Here is a tiny trained network, its code and every weight. The questions are about switching its units off for an input and a class, where a switched-off unit gives its printed mean instead of its output.

import numpy as np


def w(rows, s, z=0):
    codes = np.array(rows[::2]) - 128.0
    scale = np.full(codes.shape[1], s)
    scale[-1] = z or s
    return codes * scale


def norm(h):
    return h / np.sqrt((h * h).mean(-1, keepdims=True) + 1e-5)


def f(y):
    return y / 2 * (1 + np.tanh(0.7978845608 * (y + 0.044715 * y**3)))


def log_softmax(a):
    a = a - a.max(-1, keepdims=True)
    return a - np.log(np.exp(a).sum(-1, keepdims=True))


def net(x, mask):
    res = np.array(x, float).reshape(1, 5) / 4 @ E
    u = 0
    for l in range(2):
        y = f(norm(res) @ A[l][:, :-1].T + A[l][:, -1])
        res = res + np.where(mask[u : u + 9], y, B[l][:, -1]) @ B[l][:, :-1]
        u += 9
    return log_softmax(norm(res)[-1] @ U[:, :-1].T + U[:, -1])


A, B = {}, {}
E = w([
[112,129,121,169,153,134,56,171],'x0',
[56,97,53,145,2,59,103,58],'x1',
[186,72,163,185,28,58,187,240],'x2',
[194,211,118,59,78,118,79,160],'x3',
[75,71,191,35,162,118,141,208],'x4',
],0.0091)
A[0] = w([
[43,39,124,162,160,135,164,105,2],'0.n0',
[55,88,135,66,89,107,113,183,73],'0.n1',
[67,124,124,54,153,121,88,86,42],'0.n2',
[81,102,153,53,165,115,101,156,61],'0.n3',
[26,98,112,93,42,114,82,118,29],'0.n4',
[132,115,103,29,104,110,236,74,33],'0.n5',
[77,121,87,150,144,132,46,202,51],'0.n6',
[79,108,120,162,140,101,4,173,38],'0.n7',
[160,141,118,15,65,121,43,139,20],'0.n8',
],0.013,0.007)
B[0] = w([
[102,251,156,136,139,81,142,176,225],'0.n0',
[98,100,91,97,100,182,202,146,245],'0.n1',
[54,95,110,101,102,139,42,166,221],'0.n2',
[151,114,76,129,151,196,219,123,217],'0.n3',
[225,82,107,108,156,18,155,43,252],'0.n4',
[148,132,231,140,103,181,123,86,219],'0.n5',
[144,139,205,127,107,172,126,111,184],'0.n6',
[155,141,197,144,97,161,133,75,202],'0.n7',
[111,235,150,157,153,83,138,184,242],'0.n8',
],0.025,0.0045)
A[1] = w([
[145,162,42,221,88,171,109,78,47],'1.n0',
[60,126,90,93,139,142,62,81,11],'1.n1',
[105,31,152,153,1,74,124,221,31],'1.n2',
[91,172,150,167,153,93,129,151,49],'1.n3',
[145,107,240,132,107,179,104,90,91],'1.n4',
[33,90,161,199,182,98,174,90,12],'1.n5',
[145,139,110,132,178,120,204,107,183],'1.n6',
[188,100,168,98,245,157,139,166,2],'1.n7',
[199,84,152,77,231,78,102,139,10],'1.n8',
],0.018,0.005)
B[1] = w([
[57,81,155,53,118,145,249,156,196],'1.n0',
[224,87,121,144,204,152,32,165,164],'1.n1',
[136,145,129,89,224,190,10,105,212],'1.n2',
[110,101,77,226,150,92,133,191,183],'1.n3',
[130,104,157,212,79,171,96,131,243],'1.n4',
[236,247,158,13,78,125,150,140,157],'1.n5',
[82,102,98,191,134,149,61,146,255],'1.n6',
[156,129,137,71,79,32,139,35,219],'1.n7',
[79,61,46,203,123,96,120,131,161],'1.n8',
],0.018,0.0087)
U = w([
[151,81,86,106,113,25,127,39,122],'0',
[129,253,144,132,149,86,148,213,151],'1',
[137,90,128,93,195,187,26,153,137],'2',
[138,131,223,163,65,184,136,92,138],'3',
[65,66,102,68,132,178,229,157,136],'4',
[81,80,90,186,116,133,117,152,160],'5',
[95,118,80,124,72,140,102,151,2],'6',
],0.019,0.013)

Each question gives the input, the list of numbers given to net, and the class t.
The units are the neurons (one row each of A and B). Each row of codes is followed by its name. A weight is (code - 128) times the scale printed after its matrix; where a second scale follows, it is the last column's (A, B and U).
mask holds one flag per neuron, layer by layer. A switched-off neuron (its flag False) gives its mean, the last column of its row in B, instead of its output. The means were averaged over made-up inputs and are rounded, as every weight is.
A unit's drop is (log p(t) with every unit on - log p(t) with that unit switched off) / (log p(t) with every unit on - log p(t) with every unit switched off).
The circuit of an input: a set's keep is (log p(t) with only the set's units on - log p(t) with every unit switched off) / (log p(t) with every unit on - log p(t) with every unit switched off). Starting from the 12 units with the biggest drops (on a tie, the unit counted first), units are removed one at a time, each time the one whose removal leaves the highest keep (on an exact tie, the one counted first), for as long as the keep stays at least 0.8.
units of the circuit, in order: the units of the circuit, biggest drop first
top k neurons: the k neurons with the biggest drops, biggest first
k most important neurons of layer l: the k neurons of layer l with the biggest drops, biggest first
input [-1,5,8,5,4], class 2: units of the circuit, in order => (1.n2)
input [5,-4,5,-1,-3], class 2: 3 most important neurons of layer 0 => (0.n3; 0.n4; 0.n5)
input [-6,6,-1,-5,-7], class 4: 3 most important neurons of layer 1 => (1.n0; 1.n7; 1.n4)
input [5,3,-5,-5,2], class 1: 2 most important neurons of layer 0 => (0.n0; 0.n5)
input [-6,-5,-4,-5,3], class 3: top 4 neurons => (0.n4; 0.n5; 0.n8; 1.n4)
input [0,-1,6,-5,5], class 2: top 3 neurons => (1.n2; 0.n8; 0.n1)
input [6,-5,-5,-3,6], class 3: units of the circuit, in order => (0.n4; 1.n7)
input [3,1,6,5,8], class 4: top 3 neurons => (0.n1; 0.n3; 0.n2)
input [-5,6,-7,2,-8], class 4: top 2 neurons => (1.n0; 1.n2)
input [-1,-7,-4,8,3], class 1: 2 most important neurons of layer 0 => (0.n8; 0.n4)
input [6,-8,3,8,-6], class 0: 2 most important neurons of layer 0 => (0.n0; 0.n8)
input [-3,-7,8,6,3], class 2: top 2 neurons => (1.n2; 0.n4)
input [5,-8,6,-8,4], class 0: top 2 neurons => (1.n7; 0.n8)
input [8,-8,-5,2,-4], class 0: units of the circuit, in order => (1.n7)
input [7,-2,6,5,-1], class 3: 3 most important neurons of layer 1 => (1.n4; 1.n6; 1.n1)
input [8,-1,-6,-3,0], class 3: top 3 neurons => (0.n7; 0.n6; 1.n4)
input [4,-5,8,2,-2], class 2: top 2 neurons => (1.n2; 0.n4)
input [7,2,8,-6,-7], class 2: top 3 neurons => (1.n2; 0.n3; 0.n8)
input [-3,2,-5,-1,1], class 2: top 2 neurons => (0.n2; 1.n1)
input [-8,6,-2,4,-1], class 3: units of the circuit, in order => (0.n5)
input [5,6,-1,6,-1], class 0: top 3 neurons => (0.n4; 0.n0; 1.n8)
input [5,-5,-6,4,7], class 4: 2 most important neurons of layer 0 => (0.n3; 0.n4)
input [4,3,-4,4,-1], class 1: 2 most important neurons of layer 0 => (0.n8; 0.n5)
input [-1,-1,2,4,-4], class 1: 3 most important neurons of layer 0 => (0.n4; 0.n3; 0.n1)
input [-7,3,-7,7,5], class 1: 2 most important neurons of layer 0 => (0.n8; 0.n7)
input [4,8,7,6,-5], class 0: top 2 neurons => (0.n4; 0.n2)
input [-3,2,2,-1,-4], class 4: units of the circuit, in order => (1.n0)
input [7,2,3,-6,5], class 3: top 3 neurons => (0.n7; 0.n6; 0.n8)
